Here is a tiny trained network, its code and every weight. The questions are about switching its units off for an input and a class, where a switched-off unit gives its printed mean instead of its output.

import numpy as np


def w(rows, s, z=0):
    codes = np.array(rows[::2]) - 128.0
    scale = np.full(codes.shape[1], s)
    scale[-1] = z or s
    return codes * scale


def f(y):
    return np.maximum(y, 0)


def log_softmax(a):
    a = a - a.max(-1, keepdims=True)
    return a - np.log(np.exp(a).sum(-1, keepdims=True))


def net(x, mask):
    res = np.array(x, float).reshape(1, 5) / 4 @ E
    y = f(res @ A[0][:, :-1].T + A[0][:, -1])
    res = res + np.where(mask, y, B[0][:, -1]) @ B[0][:, :-1]
    return log_softmax(res[-1] @ U[:, :-1].T + U[:, -1])


A, B = {}, {}
E = w([
[118,194,126,89,125,12,96],'x0',
[123,220,140,152,216,197,97],'x1',
[122,125,118,81,47,163,137],'x2',
[97,123,131,86,114,165,68],'x3',
[118,151,8,137,115,141,151],'x4',
],0.014)
A[0] = w([
[154,144,115,175,153,209,171,214],'n1',
[180,150,177,123,174,68,126,70],'n2',
[41,117,89,172,187,145,90,4],'n3',
[159,184,134,125,172,122,158,161],'n4',
[70,125,66,136,62,61,132,167],'n5',
[115,130,170,61,60,1,117,223],'n6',
[207,147,206,225,121,162,111,131],'n7',
[142,50,183,189,162,174,140,211],'n8',
[117,99,146,132,156,117,144,91],'n9',
[144,68,209,146,135,105,76,223],'n10',
[101,242,80,133,189,99,37,248],'n11',
[148,167,58,56,143,124,101,255],'n12',
[123,143,190,124,154,52,140,160],'n13',
[132,181,154,153,204,128,107,146],'n14',
],0.0097,0.0032)
B[0] = w([
[246,131,171,193,113,227,244,207],'n1',
[96,135,137,75,228,85,160,175],'n2',
[151,185,139,66,99,174,149,167],'n3',
[74,183,134,225,146,104,121,173],'n4',
[219,131,108,179,75,91,158,214],'n5',
[147,185,206,89,98,60,79,254],'n6',
[154,112,223,150,180,118,135,189],'n7',
[144,40,174,138,160,182,165,207],'n8',
[124,115,133,139,144,131,100,141],'n9',
[58,22,128,50,189,99,28,192],'n10',
[2,199,45,126,121,179,154,248],'n11',
[171,204,85,137,72,132,110,199],'n12',
[140,148,172,108,208,70,116,187],'n13',
[78,190,118,97,164,176,157,200],'n14',
],0.0078,0.015)
U = w([
[192,68,1,179,50,137,175,118],'0',
[87,182,118,103,200,73,120,25],'1',
[192,142,185,206,135,130,162,3],'2',
[109,28,143,112,141,98,51,111],'3',
[233,186,137,121,61,7,108,164],'4',
[154,159,101,131,124,188,135,150],'5',
[162,138,165,47,44,148,88,197],'6',
[100,235,10,171,105,146,124,179],'7',
],0.01,0.003)

Each question gives the input, the list of numbers given to net, and the class t.
The units are the neurons (one row each of A and B). Each row of codes is followed by its name. A weight is (code - 128) times the scale printed after its matrix; where a second scale follows, it is the last column's (A, B and U).
mask holds one flag per neuron, in row order. A switched-off neuron (its flag False) gives its mean, the last column of its row in B, instead of its output. The means were averaged over made-up inputs and are rounded, as every weight is.
A unit's drop is (log p(t) with every unit on - log p(t) with that unit switched off) / (log p(t) with every unit on - log p(t) with every unit switched off).
The circuit of an input: a set's keep is (log p(t) with only the set's units on - log p(t) with every unit switched off) / (log p(t) with every unit on - log p(t) with every unit switched off). Starting from the 12 units with the biggest drops (on a tie, the unit counted first), units are removed one at a time, each time the one whose removal leaves the highest keep (on an exact tie, the one counted first), for as long as the keep stays at least 0.8.
units of the circuit, in order: the units of the circuit, biggest drop first
k most important neurons: the k neurons with the biggest drops, biggest first
drop of u: that unit's drop, to one decimal
input [3,-2,-4,-1,-4], class 1: units of the circuit, in order	[n2]
input [0,2,3,5,-1], class 7: units of the circuit, in order	[n6 n8]
input [-1,-6,4,5,5], class 4: units of the circuit, in order	[n11 n5]
input [-1,8,-1,-2,-2], class 7: 2 most important neurons	[n11 n14]
input [-8,-3,7,0,-4], class 3: 2 most important neurons	[n10 n5]
input [-8,7,-6,-2,8], class 5: units of the circuit, in order	[n1 n3 n11]
input [-6,-1,-2,3,3], class 0: units of the circuit, in order	[n6 n14]
input [4,1,3,3,-5], class 1: units of the circuit, in order	[n5 n1]
input [4,0,3,6,2], class 7: 2 most important neurons	[n11 n7]
input [2,-2,-7,-8,5], class 7: 3 most important neurons	[n6 n10 n7]
input [-8,6,8,-5,6], class 2: 2 most important neurons	[n1 n11]
input [6,7,2,-3,-2], class 7: 2 most important neurons	[n11 n10]
input [-8,7,-3,1,1], class 2: 2 most important neurons	[n1 n7]
input [-7,-3,-8,4,-6], class 3: units of the circuit, in order	[n10]
input [-3,1,0,-6,5], class 0: drop of n7	0.1
input [-4,0,-8,4,4], class 5: drop of n4	0.1
input [-7,0,4,8,5], class 0: drop of n6	0.2
input [1,-4,-6,-3,-6], class 3: drop of n10	0.3
